Below is a small trained network, with its code and all its weights. Each question gives an input and a target symbol and asks what happens when units are switched off, that is, made to give their printed mean instead of their output.

import numpy as np


def w(rows, s, z=0):
    codes = np.array(rows[::2]) - 128.0
    scale = np.full(codes.shape[1], s)
    scale[-1] = z or s
    return codes * scale


def norm(h):
    return h / np.sqrt((h * h).mean(-1, keepdims=True) + 1e-5)


def f(y):
    return y / 2 * (1 + np.tanh(0.7978845608 * (y + 0.044715 * y**3)))


def softmax(a):
    e = np.exp(a - a.max(-1, keepdims=True))
    return e / e.sum(-1, keepdims=True)


def log_softmax(a):
    a = a - a.max(-1, keepdims=True)
    return a - np.log(np.exp(a).sum(-1, keepdims=True))


def net(x, mask):
    ids = ['ΔΛΠΣΨΩαγζημτ'.index(c) for c in x.split()]
    T = len(ids)
    res = E[ids] + P[:T]
    r = norm(res)
    for j in range(2):
        rows = slice(4 * j, 4 * j + 4)
        q, k, v = (r @ M[0][rows].T for M in (Q, K, V))
        z = softmax(np.where(np.tri(T) > 0, q @ k.T / 4**0.5, -1e9)) @ v
        o = O[0][rows]
        res = res + np.where(mask[j], z, o[:, -1]) @ o[:, :-1]
    y = f(norm(res) @ A[0][:, :-1].T + A[0][:, -1])
    res = res + np.where(mask[2:26], y, B[0][:, -1]) @ B[0][:, :-1]
    return log_softmax(norm(res)[-1] @ U[:, :-1].T + U[:, -1])


Q, K, V, O, A, B = {}, {}, {}, {}, {}, {}
E = w([
[170,49,150,145,111,153,143,74,85,68,145],'Δ',
[178,25,103,117,119,136,154,106,133,81,161],'Λ',
[186,127,104,22,113,189,113,124,158,178,195],'Π',
[199,132,143,82,162,160,69,62,103,133,146],'Σ',
[171,176,165,8,170,158,44,127,104,185,134],'Ψ',
[172,130,147,99,151,254,67,126,102,110,158],'Ω',
[252,98,129,106,99,140,130,131,48,209,108],'α',
[116,208,92,67,27,169,90,83,57,175,154],'γ',
[78,129,170,61,186,119,247,135,199,138,136],'ζ',
[116,161,113,215,91,113,176,190,86,99,150],'η',
[67,66,185,141,177,105,96,194,114,201,136],'μ',
[105,128,133,195,117,129,81,96,161,181,192],'τ',
],0.0033)
P = w([
[255,114,183,75,143,63,100,219,188,62,162],'0',
[100,115,167,94,141,131,133,112,114,69,195],'1',
[169,164,126,114,174,98,88,167,144,106,180],'2',
[101,110,147,129,133,140,159,81,87,137,159],'3',
[150,169,112,137,161,114,111,160,154,133,129],'4',
[112,113,176,149,101,161,168,92,116,138,103],'5',
[151,171,119,160,137,124,135,160,167,156,83],'6',
[106,103,195,152,70,163,183,114,149,123,64],'7',
],0.0041)
Q[0] = w([
[158,125,87,147,167,141,129,120,107,175,133],'H0',
[132,153,125,150,173,110,129,143,121,120,170],'H0',
[185,136,121,123,115,133,98,149,177,103,91],'H0',
[127,155,4,145,183,45,95,179,143,93,112],'H0',
[113,132,98,142,141,98,105,139,119,114,155],'H1',
[132,98,133,121,145,121,123,107,118,118,124],'H1',
[107,116,156,129,109,154,139,123,126,143,136],'H1',
[128,139,131,137,116,113,141,135,128,146,106],'H1',
],0.012)
K[0] = w([
[85,172,43,92,171,152,101,84,98,93,170],'H0',
[173,133,91,110,139,74,67,136,101,103,220],'H0',
[223,118,121,66,91,194,145,107,103,121,2],'H0',
[185,100,126,47,152,110,108,130,94,45,166],'H0',
[127,111,111,125,172,108,97,142,126,73,211],'H1',
[164,96,128,105,125,147,109,129,93,145,134],'H1',
[110,142,117,176,96,140,125,111,120,177,101],'H1',
[114,101,195,124,95,120,169,117,151,106,132],'H1',
],0.0066)
V[0] = w([
[119,121,148,28,194,123,216,108,172,106,47],'H0',
[220,142,102,153,154,138,138,11,199,73,163],'H0',
[98,124,80,82,62,117,36,36,163,161,132],'H0',
[109,4,221,157,168,115,64,153,193,217,149],'H0',
[200,176,185,138,86,102,207,63,121,167,99],'H1',
[105,131,109,144,127,119,89,95,199,193,141],'H1',
[180,159,198,98,173,114,80,171,200,100,167],'H1',
[204,120,120,147,110,102,195,178,114,254,121],'H1',
],0.0029)
O[0] = w([
[145,160,61,81,197,175,131,44,52,92,68,90],'H0',
[105,124,90,149,88,69,94,83,238,97,28,139],'H0',
[121,40,144,52,80,100,88,199,132,84,76,118],'H0',
[3,142,70,139,134,191,129,180,92,209,158,102],'H0',
[47,151,105,138,145,103,101,109,104,135,231,159],'H1',
[146,148,126,112,155,74,146,117,201,95,143,80],'H1',
[85,141,124,197,94,120,154,101,160,190,54,253],'H1',
[103,130,80,142,161,81,22,91,136,111,167,128],'H1',
],0.0032,0.0027)
A[0] = w([
[151,159,92,113,187,63,152,148,180,162,175,128],'N0',
[101,132,154,142,79,163,56,110,119,133,160,161],'N1',
[132,163,147,96,114,150,59,124,81,159,116,109],'N2',
[122,106,140,127,103,167,132,130,70,76,150,32],'N3',
[162,66,187,85,111,112,110,132,128,114,119,103],'N4',
[109,104,149,118,121,117,119,135,30,112,166,154],'N5',
[75,113,166,113,100,178,187,84,148,151,111,69],'N6',
[148,134,79,130,108,61,121,217,179,108,125,76],'N7',
[116,170,93,145,71,152,164,93,118,71,142,160],'N8',
[147,165,136,183,149,111,111,198,166,124,169,112],'N9',
[176,91,93,103,133,142,131,140,160,189,117,114],'N10',
[115,149,130,186,146,64,118,170,127,84,44,38],'N11',
[161,208,96,120,113,77,132,157,136,111,116,65],'N12',
[133,132,142,163,117,83,175,61,118,111,165,97],'N13',
[99,102,66,95,157,160,92,184,176,144,134,87],'N14',
[126,118,152,167,68,110,122,168,140,156,152,134],'N15',
[133,86,92,147,255,103,154,174,158,121,89,8],'N16',
[131,84,162,208,104,160,165,103,129,103,149,158],'N17',
[201,163,87,111,179,154,166,68,66,63,121,53],'N18',
[52,58,88,143,106,131,148,100,94,159,147,172],'N19',
[23,64,204,140,163,130,170,182,115,149,106,144],'N20',
[110,55,118,56,105,130,145,77,90,74,128,70],'N21',
[126,216,67,152,133,141,162,151,142,137,105,215],'N22',
[157,175,91,134,164,84,129,129,151,106,75,25],'N23',
],0.005,0.0016)
B[0] = w([
[67,109,165,156,72,134,187,88,69,141,55,165],'N0',
[155,96,111,147,125,67,183,167,158,95,137,251],'N1',
[125,112,99,150,154,66,150,160,157,95,143,227],'N2',
[75,96,157,108,143,117,176,88,76,163,76,155],'N3',
[62,117,159,142,70,133,207,122,105,143,152,184],'N4',
[106,126,144,146,155,172,170,90,161,113,125,186],'N5',
[159,136,82,194,110,86,95,170,74,154,115,198],'N6',
[95,138,51,138,220,155,114,130,105,134,161,182],'N7',
[192,103,121,101,210,125,63,71,136,179,117,188],'N8',
[134,94,126,106,151,197,140,100,91,150,57,197],'N9',
[125,159,111,143,149,101,117,80,81,69,100,160],'N10',
[137,164,168,120,179,173,130,107,59,180,235,131],'N11',
[58,105,81,104,83,167,86,173,135,112,177,176],'N12',
[202,157,164,142,147,155,124,159,167,178,143,149],'N13',
[196,165,174,84,193,116,165,56,124,126,141,127],'N14',
[103,125,91,51,104,125,116,94,185,90,111,209],'N15',
[143,31,178,126,116,45,109,154,149,96,134,132],'N16',
[120,181,99,72,139,40,138,143,128,155,162,195],'N17',
[110,145,70,2,40,100,117,56,181,89,125,128],'N18',
[119,147,109,114,168,153,85,205,145,30,127,167],'N19',
[178,116,96,87,58,139,69,81,121,96,167,186],'N20',
[70,103,195,150,154,194,158,155,104,136,64,169],'N21',
[120,57,166,69,84,141,153,168,130,83,170,207],'N22',
[81,155,175,161,96,134,146,134,73,80,178,131],'N23',
],0.0034,0.0027)
U = w([
[92,214,179,232,94,138,51,63,84,24,132,94],'Δ',
[147,24,179,72,167,116,7,114,97,214,126,27],'Λ',
[231,125,154,152,179,215,124,183,182,44,66,234],'Π',
[36,129,96,218,153,149,109,110,230,231,59,129],'Σ',
[68,237,169,87,207,44,91,229,85,140,62,61],'Ψ',
[185,120,46,208,85,78,117,168,5,178,30,112],'Ω',
[115,70,58,217,255,48,174,127,131,23,148,145],'α',
[62,57,224,134,72,116,242,146,108,108,94,253],'γ',
[103,166,42,23,140,172,156,10,95,82,73,75],'ζ',
[221,214,173,129,139,66,164,75,167,209,226,78],'η',
[49,156,106,152,164,240,135,192,27,145,238,104],'μ',
[110,117,51,82,27,84,66,188,202,55,178,134],'τ',
],0.0044,0.00077)

Each question gives the input, a string of symbols that net reads in full, and the target symbol t.
The units are the heads (4 rows each of Q, K, V and O) and the neurons (one row each of A and B). Each row of codes is followed by its name. A weight is (code - 128) times the scale printed after its matrix; where a second scale follows, it is the last column's (O, A, B and U).
mask holds one flag per unit, heads first, then neurons. A switched-off unit (its flag False) gives its mean, the last column of its rows in O or B, instead of its output. The means were averaged over made-up inputs and are rounded, as every weight is.
A unit's drop is (log p(t) with every unit on - log p(t) with that unit switched off) / (log p(t) with every unit on - log p(t) with every unit switched off).
The circuit of an input: a set's keep is (log p(t) with only the set's units on - log p(t) with every unit switched off) / (log p(t) with every unit on - log p(t) with every unit switched off). Starting from the 12 units with the biggest drops (on a tie, the unit counted first), units are removed one at a time, each time the one whose removal leaves the highest keep (on an exact tie, the one counted first), for as long as the keep stays at least 0.8.
circuit, biggest first: the units of the circuit, biggest drop first
most important unit: the unit with the biggest drop
k most important neurons: the k neurons with the biggest drops, biggest first
which heads matter: for each layer, one digit per head in row order, 1 if its drop is at least 0.15 and else 0, layers parted by /
drop when u is switched off: that unit's drop, to one decimal
input μ Λ γ γ γ Π, target γ: circuit, biggest first => (H0 N4 N21)
input Π Π Π, target ζ: 2 most important neurons => (N0 N14)
input Δ τ Ω Δ, target τ: circuit, biggest first => (H0 N20 N19)
input Ω Ω Π Π γ Ω Π Σ, target Ω: 3 most important neurons => (N6 N15 N5)
input γ γ Ω, target Π: circuit, biggest first => (N9 H1 H0)
input Π γ Δ, target η: which heads matter => 00
input Ω Π γ μ η ζ α Δ, target ζ: circuit, biggest first => (H0 N18)
input η α Σ, target Δ: circuit, biggest first => (N23 N0 N8 H1)
input ζ Λ γ Ω γ Ψ, target γ: most important neuron => (N4)
input μ γ Ω γ Ω ζ μ, target Λ: circuit, biggest first => (N20 N11 N9)
input Δ γ Ω ζ Ψ γ η, target μ: 2 most important neurons => (N11 N22)
input Σ μ τ γ γ Π μ Π, target μ: which heads matter => 10
input γ Ω ζ γ η Ψ, target η: circuit, biggest first => (H0 N21)
input Λ Ψ Ω, target Π: most important unit => H1
input μ Π ζ ζ α Ψ, target ζ: which heads matter => 10
input γ μ Ω Ω γ Ψ ζ, target γ: which heads matter => 00
input Ω Λ Σ, target Δ: which heads matter => 11
input γ Ω α η, target η: circuit, biggest first => (H0 N17 N13)
input Ω Ω ζ, target γ: 3 most important neurons => (N0 N22 N16)
input γ Σ η Π γ τ μ Ω, target τ: most important neuron => (N20)
input γ Π μ ζ Ψ γ, target ζ: 2 most important neurons => (N18 N8)
input μ Π γ γ μ Δ, target μ: which heads matter => 10
input Ψ α Ω Ω γ ζ Ω η, target η: which heads matter => 10
input Ω τ Ω μ, target τ: which heads matter => 00
input γ Ω γ η γ Σ Π, target ζ: drop when N10 is switched off => 0.3
input μ γ Ψ η γ Ω, target η: drop when N17 is switched off => 0.2
input γ γ Π Ω Σ Λ, target Ω: most important unit => N6
